Here is a tiny trained network, its code and every weight. The questions are about switching its units off for an input and a target symbol, where a switched-off unit gives its printed mean instead of its output.

import numpy as np


def w(rows, s, z=0):
    codes = np.array(rows[::2]) - 128.0
    scale = np.full(codes.shape[1], s)
    scale[-1] = z or s
    return codes * scale


def norm(h):
    return h / np.sqrt((h * h).mean(-1, keepdims=True) + 1e-5)


def f(y):
    return np.maximum(y, 0)


def softmax(a):
    e = np.exp(a - a.max(-1, keepdims=True))
    return e / e.sum(-1, keepdims=True)


def log_softmax(a):
    a = a - a.max(-1, keepdims=True)
    return a - np.log(np.exp(a).sum(-1, keepdims=True))


def net(x, mask):
    ids = ['αεζστφψω'.index(c) for c in x.split()]
    T = len(ids)
    res = E[ids] + P[:T]
    r = norm(res)
    for j in range(2):
        rows = slice(3 * j, 3 * j + 3)
        q, k, v = (r @ M[0][rows].T for M in (Q, K, V))
        z = softmax(np.where(np.tri(T) > 0, q @ k.T / 3**0.5, -1e9)) @ v
        o = O[0][rows]
        res = res + np.where(mask[j], z, o[:, -1]) @ o[:, :-1]
    y = f(norm(res) @ A[0][:, :-1].T + A[0][:, -1])
    res = res + np.where(mask[2:6], y, B[0][:, -1]) @ B[0][:, :-1]
    return log_softmax(norm(res)[-1] @ U[:, :-1].T + U[:, -1])


Q, K, V, O, A, B = {}, {}, {}, {}, {}, {}
E = w([
[246,172,62,233],'α',
[177,147,19,74],'ε',
[168,137,98,51],'ζ',
[201,144,132,150],'σ',
[172,147,79,100],'τ',
[155,72,62,193],'φ',
[185,192,97,113],'ψ',
[150,61,70,161],'ω',
],0.011)
P = w([
[50,115,160,137],'0',
[169,36,106,24],'1',
[156,194,77,250],'2',
[100,141,192,136],'3',
[175,45,127,52],'4',
[139,229,24,142],'5',
[101,144,187,125],'6',
[183,42,141,60],'7',
[94,181,68,117],'8',
[102,142,192,130],'9',
],0.013)
Q[0] = w([
[47,177,146,155],'head 1',
[133,14,136,147],'head 1',
[203,125,211,135],'head 1',
[183,24,141,150],'head 2',
[180,101,146,55],'head 2',
[58,216,248,151],'head 2',
],0.013)
K[0] = w([
[248,112,147,122],'head 1',
[44,78,122,142],'head 1',
[136,180,165,136],'head 1',
[30,119,159,217],'head 2',
[59,146,161,94],'head 2',
[206,84,191,120],'head 2',
],0.018)
V[0] = w([
[173,35,134,103],'head 1',
[62,65,173,110],'head 1',
[82,37,53,163],'head 1',
[95,45,125,165],'head 2',
[98,138,12,225],'head 2',
[100,122,88,9],'head 2',
],0.014)
O[0] = w([
[121,243,34,183,16],'head 1',
[101,218,177,103,46],'head 1',
[78,145,174,214,2],'head 1',
[80,134,203,142,53],'head 2',
[137,77,158,246,111],'head 2',
[45,93,69,102,240],'head 2',
],0.012,0.0061)
A[0] = w([
[156,34,175,147,247],'neuron 1',
[225,48,133,189,175],'neuron 2',
[104,204,136,46,242],'neuron 3',
[165,67,26,255,214],'neuron 4',
],0.0093,0.0015)
B[0] = w([
[98,199,113,84,218],'neuron 1',
[171,116,42,154,226],'neuron 2',
[184,200,61,87,199],'neuron 3',
[161,138,2,125,255],'neuron 4',
],0.013,0.0064)
U = w([
[207,106,88,173,49],'α',
[80,80,73,146,115],'ε',
[89,221,88,77,96],'ζ',
[211,186,172,84,68],'σ',
[65,98,162,89,149],'τ',
[136,108,170,142,176],'φ',
[157,9,179,84,180],'ψ',
[105,142,173,131,253],'ω',
],0.012,0.0031)

Each question gives the input, a string of symbols that net reads in full, and the target symbol t.
The units are the heads (3 rows each of Q, K, V and O) and the neurons (one row each of A and B). Each row of codes is followed by its name. A weight is (code - 128) times the scale printed after its matrix; where a second scale follows, it is the last column's (O, A, B and U).
mask holds one flag per unit, heads first, then neurons. A switched-off unit (its flag False) gives its mean, the last column of its rows in O or B, instead of its output. The means were averaged over made-up inputs and are rounded, as every weight is.
A unit's drop is (log p(t) with every unit on - log p(t) with that unit switched off) / (log p(t) with every unit on - log p(t) with every unit switched off).
The circuit of an input: a set's keep is (log p(t) with only the set's units on - log p(t) with every unit switched off) / (log p(t) with every unit on - log p(t) with every unit switched off). Starting from all 6 units, units are removed one at a time, each time the one whose removal leaves the highest keep (on an exact tie, the one counted first), for as long as the keep stays at least 0.8.
circuit, biggest first: the units of the circuit, biggest drop first
most important unit: the unit with the biggest drop
which heads matter: for each layer, one digit per head in row order, 1 if its drop is at least 0.15 and else 0, layers parted by /
drop when u is switched off: that unit's drop, to one decimal
input σ α ω σ ω ζ ψ ε, target σ: most important unit : head 2
input ω ε ψ α ψ ζ ζ τ, target ω: circuit, biggest first : head 1; head 2
input ε ζ ζ ω ω, target ε: which heads matter : 11
input τ ζ σ σ ψ σ ψ σ, target τ: which heads matter : 11
input ζ ζ ε τ σ ψ ε ω, target ζ: which heads matter : 10
input ε ψ τ τ τ, target ε: circuit, biggest first : head 2; head 1
input τ ζ ψ φ α ζ ψ ε, target τ: circuit, biggest first : head 1; head 2; neuron 4
input τ σ ψ α α σ ψ ω, target τ: which heads matter : 10
input σ ψ α α α, target σ: circuit, biggest first : head 2; head 1
input φ ε σ ζ σ τ ζ ψ σ ω, target ω: which heads matter : 10
input ψ ζ ψ σ, target σ: which heads matter : 01
input ε ψ ψ σ ζ ψ ζ ε, target ε: which heads matter : 11
input α ψ σ ε ε, target α: which heads matter : 01
input α ζ ψ ψ, target ψ: which heads matter : 10
input ζ σ ψ ψ φ ζ ζ τ, target ζ: circuit, biggest first : head 1
input ω α ψ ε φ, target ω: which heads matter : 11
input ζ ζ ω σ ε, target ζ: drop when head 1 is switched off : 0.6
input ζ ψ α σ ε ζ ζ α, target ζ: drop when head 2 is switched off : 0.3
input ε ψ σ ψ ζ, target ε: drop when head 2 is switched off : 1.1
input σ ω ψ σ ψ, target σ: drop when head 2 is switched off : 0.4
input α τ ε ψ ε ψ ω ζ, target α: most important unit : head 2
